Below are the code and all the weights of a small trained network. Each question names an input and a target symbol and asks about switching units off, where a switched-off unit gives its printed mean instead of its output.

import numpy as np


def w(rows, s, z=0):
    codes = np.array(rows[::2]) - 128.0
    scale = np.full(codes.shape[1], s)
    scale[-1] = z or s
    return codes * scale


def norm(h):
    return h / np.sqrt((h * h).mean(-1, keepdims=True) + 1e-5)


def f(y):
    return y / 2 * (1 + np.tanh(0.7978845608 * (y + 0.044715 * y**3)))


def softmax(a):
    e = np.exp(a - a.max(-1, keepdims=True))
    return e / e.sum(-1, keepdims=True)


def log_softmax(a):
    a = a - a.max(-1, keepdims=True)
    return a - np.log(np.exp(a).sum(-1, keepdims=True))


def net(x, mask):
    ids = ['ΓΛΠΣΦαβδηξτ'.index(c) for c in x.split()]
    T = len(ids)
    res = E[ids] + P[:T]
    u = 0
    for l in range(2):
        r = norm(res)
        for j in range(2):
            rows = slice(4 * j, 4 * j + 4)
            q, k, v = (r @ M[l][rows].T for M in (Q, K, V))
            z = softmax(np.where(np.tri(T) > 0, q @ k.T / 4**0.5, -1e9)) @ v
            o = O[l][rows]
            res = res + np.where(mask[u + j], z, o[:, -1]) @ o[:, :-1]
        u += 2
        y = f(norm(res) @ A[l][:, :-1].T + A[l][:, -1])
        res = res + np.where(mask[u : u + 4], y, B[l][:, -1]) @ B[l][:, :-1]
        u += 4
    return log_softmax(norm(res)[-1] @ U[:, :-1].T + U[:, -1])


Q, K, V, O, A, B = {}, {}, {}, {}, {}, {}
E = w([
[92,124,105,35,44],'Γ',
[140,94,154,153,188],'Λ',
[193,139,168,130,161],'Π',
[160,89,66,144,122],'Σ',
[121,113,145,92,208],'Φ',
[132,121,138,41,165],'α',
[189,91,178,250,123],'β',
[151,43,213,137,80],'δ',
[105,169,188,149,168],'η',
[103,123,126,196,141],'ξ',
[108,36,242,24,182],'τ',
],0.02)
P = w([
[115,2,188,72,132],'0',
[121,31,168,88,123],'1',
[125,49,155,91,117],'2',
[123,68,140,94,113],'3',
[124,78,126,96,111],'4',
[124,92,115,94,112],'5',
[130,96,103,110,107],'6',
[132,113,98,109,93],'7',
[128,122,89,110,96],'8',
[128,133,82,111,83],'9',
[128,142,71,111,84],'10',
[140,151,58,115,77],'11',
[138,149,62,122,84],'12',
[127,113,99,104,105],'13',
],0.0077)
Q[0] = w([
[125,105,157,177,179],'L0H0',
[7,149,78,168,104],'L0H0',
[106,218,118,150,136],'L0H0',
[108,121,187,115,103],'L0H0',
[93,151,181,110,127],'L0H1',
[210,136,120,142,137],'L0H1',
[146,116,105,86,145],'L0H1',
[128,124,92,115,116],'L0H1',
],0.014)
K[0] = w([
[86,160,134,184,183],'L0H0',
[45,34,162,152,129],'L0H0',
[109,58,237,86,148],'L0H0',
[78,247,135,172,157],'L0H0',
[69,154,72,157,142],'L0H1',
[214,145,83,126,77],'L0H1',
[151,119,65,118,144],'L0H1',
[131,129,150,144,158],'L0H1',
],0.012)
V[0] = w([
[32,114,177,116,166],'L0H0',
[162,204,227,32,200],'L0H0',
[165,117,226,230,188],'L0H0',
[43,165,120,183,105],'L0H0',
[183,210,141,127,212],'L0H1',
[69,96,2,185,203],'L0H1',
[103,131,49,131,206],'L0H1',
[179,138,176,64,52],'L0H1',
],0.0062)
O[0] = w([
[12,162,196,201,93,95],'L0H0',
[197,237,171,75,80,207],'L0H0',
[226,234,191,147,70,255],'L0H0',
[54,192,168,253,42,3],'L0H0',
[64,56,106,108,124,128],'L0H1',
[163,187,133,5,99,34],'L0H1',
[183,74,135,232,125,73],'L0H1',
[227,87,88,88,50,176],'L0H1',
],0.0049,0.0047)
A[0] = w([
[198,144,101,132,81,151],'L0N0',
[176,113,154,178,231,83],'L0N1',
[128,86,63,75,104,137],'L0N2',
[173,9,191,117,111,255],'L0N3',
],0.011,0.0021)
B[0] = w([
[140,87,135,69,159,162],'L0N0',
[144,182,76,147,56,167],'L0N1',
[96,192,71,176,153,156],'L0N2',
[156,160,2,130,111,249],'L0N3',
],0.0097,0.012)
Q[1] = w([
[118,117,53,147,88],'L1H0',
[94,177,114,53,146],'L1H0',
[72,155,72,97,2],'L1H0',
[152,92,125,70,95],'L1H0',
[234,253,76,136,136],'L1H1',
[210,150,99,32,39],'L1H1',
[146,45,165,196,17],'L1H1',
[166,163,84,66,182],'L1H1',
],0.01)
K[1] = w([
[104,182,68,168,96],'L1H0',
[60,164,154,155,73],'L1H0',
[1,178,228,97,47],'L1H0',
[46,201,78,145,173],'L1H0',
[191,193,149,111,128],'L1H1',
[216,137,125,116,135],'L1H1',
[92,127,116,126,10],'L1H1',
[223,132,115,116,245],'L1H1',
],0.0084)
V[1] = w([
[49,237,130,45,39],'L1H0',
[146,118,56,131,74],'L1H0',
[136,86,53,103,23],'L1H0',
[108,149,205,160,161],'L1H0',
[188,203,49,97,235],'L1H1',
[176,2,173,103,166],'L1H1',
[93,118,16,164,122],'L1H1',
[85,127,53,98,137],'L1H1',
],0.0071)
O[1] = w([
[95,214,85,86,49,132],'L1H0',
[103,89,126,176,14,193],'L1H0',
[119,123,143,8,172,198],'L1H0',
[82,64,186,93,94,60],'L1H0',
[255,135,138,133,189,255],'L1H1',
[135,143,176,154,111,131],'L1H1',
[64,156,114,143,130,139],'L1H1',
[33,113,159,187,61,137],'L1H1',
],0.0058,0.0082)
A[1] = w([
[125,215,177,223,219,140],'L1N0',
[193,113,64,161,185,161],'L1N1',
[189,174,92,57,178,255],'L1N2',
[93,133,90,254,96,91],'L1N3',
],0.0088,0.0021)
B[1] = w([
[118,86,109,103,12,139],'L1N0',
[129,151,254,147,193,213],'L1N1',
[22,109,178,169,97,249],'L1N2',
[60,37,194,146,150,149],'L1N3',
],0.009,0.011)
U = w([
[60,181,26,63,75,143],'Γ',
[114,233,68,195,106,43],'Λ',
[204,153,144,82,145,175],'Π',
[90,69,55,167,205,191],'Σ',
[63,187,177,189,157,64],'Φ',
[59,171,100,74,170,80],'α',
[143,83,178,236,106,3],'β',
[162,19,65,97,33,74],'δ',
[71,177,172,143,5,155],'η',
[58,19,191,202,94,164],'ξ',
[86,24,146,32,109,79],'τ',
],0.011,0.0056)

Each question gives the input, a string of symbols that net reads in full, and the target symbol t.
The units are the heads (4 rows each of Q, K, V and O) and the neurons (one row each of A and B). Each row of codes is followed by its name. A weight is (code - 128) times the scale printed after its matrix; where a second scale follows, it is the last column's (O, A, B and U).
mask holds one flag per unit, layer by layer, with each layer's heads first. A switched-off unit (its flag False) gives its mean, the last column of its rows in O or B, instead of its output. The means were averaged over made-up inputs and are rounded, as every weight is.
A unit's drop is (log p(t) with every unit on - log p(t) with that unit switched off) / (log p(t) with every unit on - log p(t) with every unit switched off).
The circuit of an input: a set's keep is (log p(t) with only the set's units on - log p(t) with every unit switched off) / (log p(t) with every unit on - log p(t) with every unit switched off). Starting from all 12 units, units are removed one at a time, each time the one whose removal leaves the highest keep (on an exact tie, the one counted first), for as long as the keep stays at least 0.8.
circuit, biggest first: the units of the circuit, biggest drop first
top k neurons: the k neurons with the biggest drops, biggest first
k most important neurons of layer l: the k neurons of layer l with the biggest drops, biggest first
heads that matter: for each layer, one digit per head in row order, 1 if its drop is at least 0.15 and else 0, layers parted by /
drop of u: that unit's drop, to one decimal
input Π Π δ τ τ Γ Γ ξ Γ Π Σ α, target α: most important neuron of layer 1 -> [L1N2]
input Π δ β α τ ξ δ Π Π α Γ α, target α: top 3 neurons -> [L0N2; L1N2; L0N3]
input Π δ δ Γ α Φ Φ α δ, target Γ: circuit, biggest first -> [L0N3; L1H0]
input Φ Φ δ α Π Λ Σ Σ Λ Λ τ, target Σ: circuit, biggest first -> [L0H0; L0N3; L0N2]
input τ Σ δ Π Π δ δ ξ Σ τ τ, target Σ: circuit, biggest first -> [L0H0; L0N3]
input δ Π Λ Π Π Π Λ η δ δ Σ Π ξ, target ξ: circuit, biggest first -> [L0N3; L1N3]
input ξ Π Π δ δ δ, target Π: heads that matter -> 10 / 00
input ξ τ Σ ξ τ α ξ Φ, target ξ: circuit, biggest first -> [L0H0; L0N3; L1H1]
input τ δ ξ Φ, target ξ: top 2 neurons -> [L0N3; L1N2]
input Λ Π η δ δ ξ, target ξ: top 2 neurons -> [L1N3; L0N3]
input δ Φ Φ Π τ ξ Π η, target η: 2 most important neurons of layer 1 -> [L1N0; L1N1]
input η δ δ Γ Π ξ δ Σ Π Π η η τ, target η: heads that matter -> 10 / 10
input δ Π δ Π Π ξ ξ τ, target ξ: top 3 neurons -> [L0N3; L1N2; L0N0]
input α ξ Π τ η Π Λ, target Λ: circuit, biggest first -> [L0N1]
input τ η Γ δ δ τ, target Γ: heads that matter -> 00 / 11
input β Λ δ Π Σ Π η β ξ δ τ, target ξ: top 2 neurons -> [L1N2; L0N3]
input δ Σ Σ Π Π Π η Π β, target Π: 2 most important neurons of layer 0 -> [L0N0; L0N2]
input Π τ δ η τ, target η: top 3 neurons -> [L0N3; L0N0; L1N1]
input δ Π Λ, target Π: top 2 neurons -> [L0N2; L1N1]
input δ δ Γ Σ δ Π Π Π Λ, target Π: top neuron -> [L1N1]
input Π δ Σ Π Σ α, target Σ: 2 most important neurons of layer 0 -> [L0N2; L0N1]
input Π τ η Φ, target η: 2 most important neurons of layer 0 -> [L0N1; L0N0]
input δ Σ η ξ β Σ δ, target Σ: drop of L1N0 -> 0.1
input τ δ β δ δ τ Λ δ Φ δ η δ α Λ, target η: drop of L0H0 -> 0.4
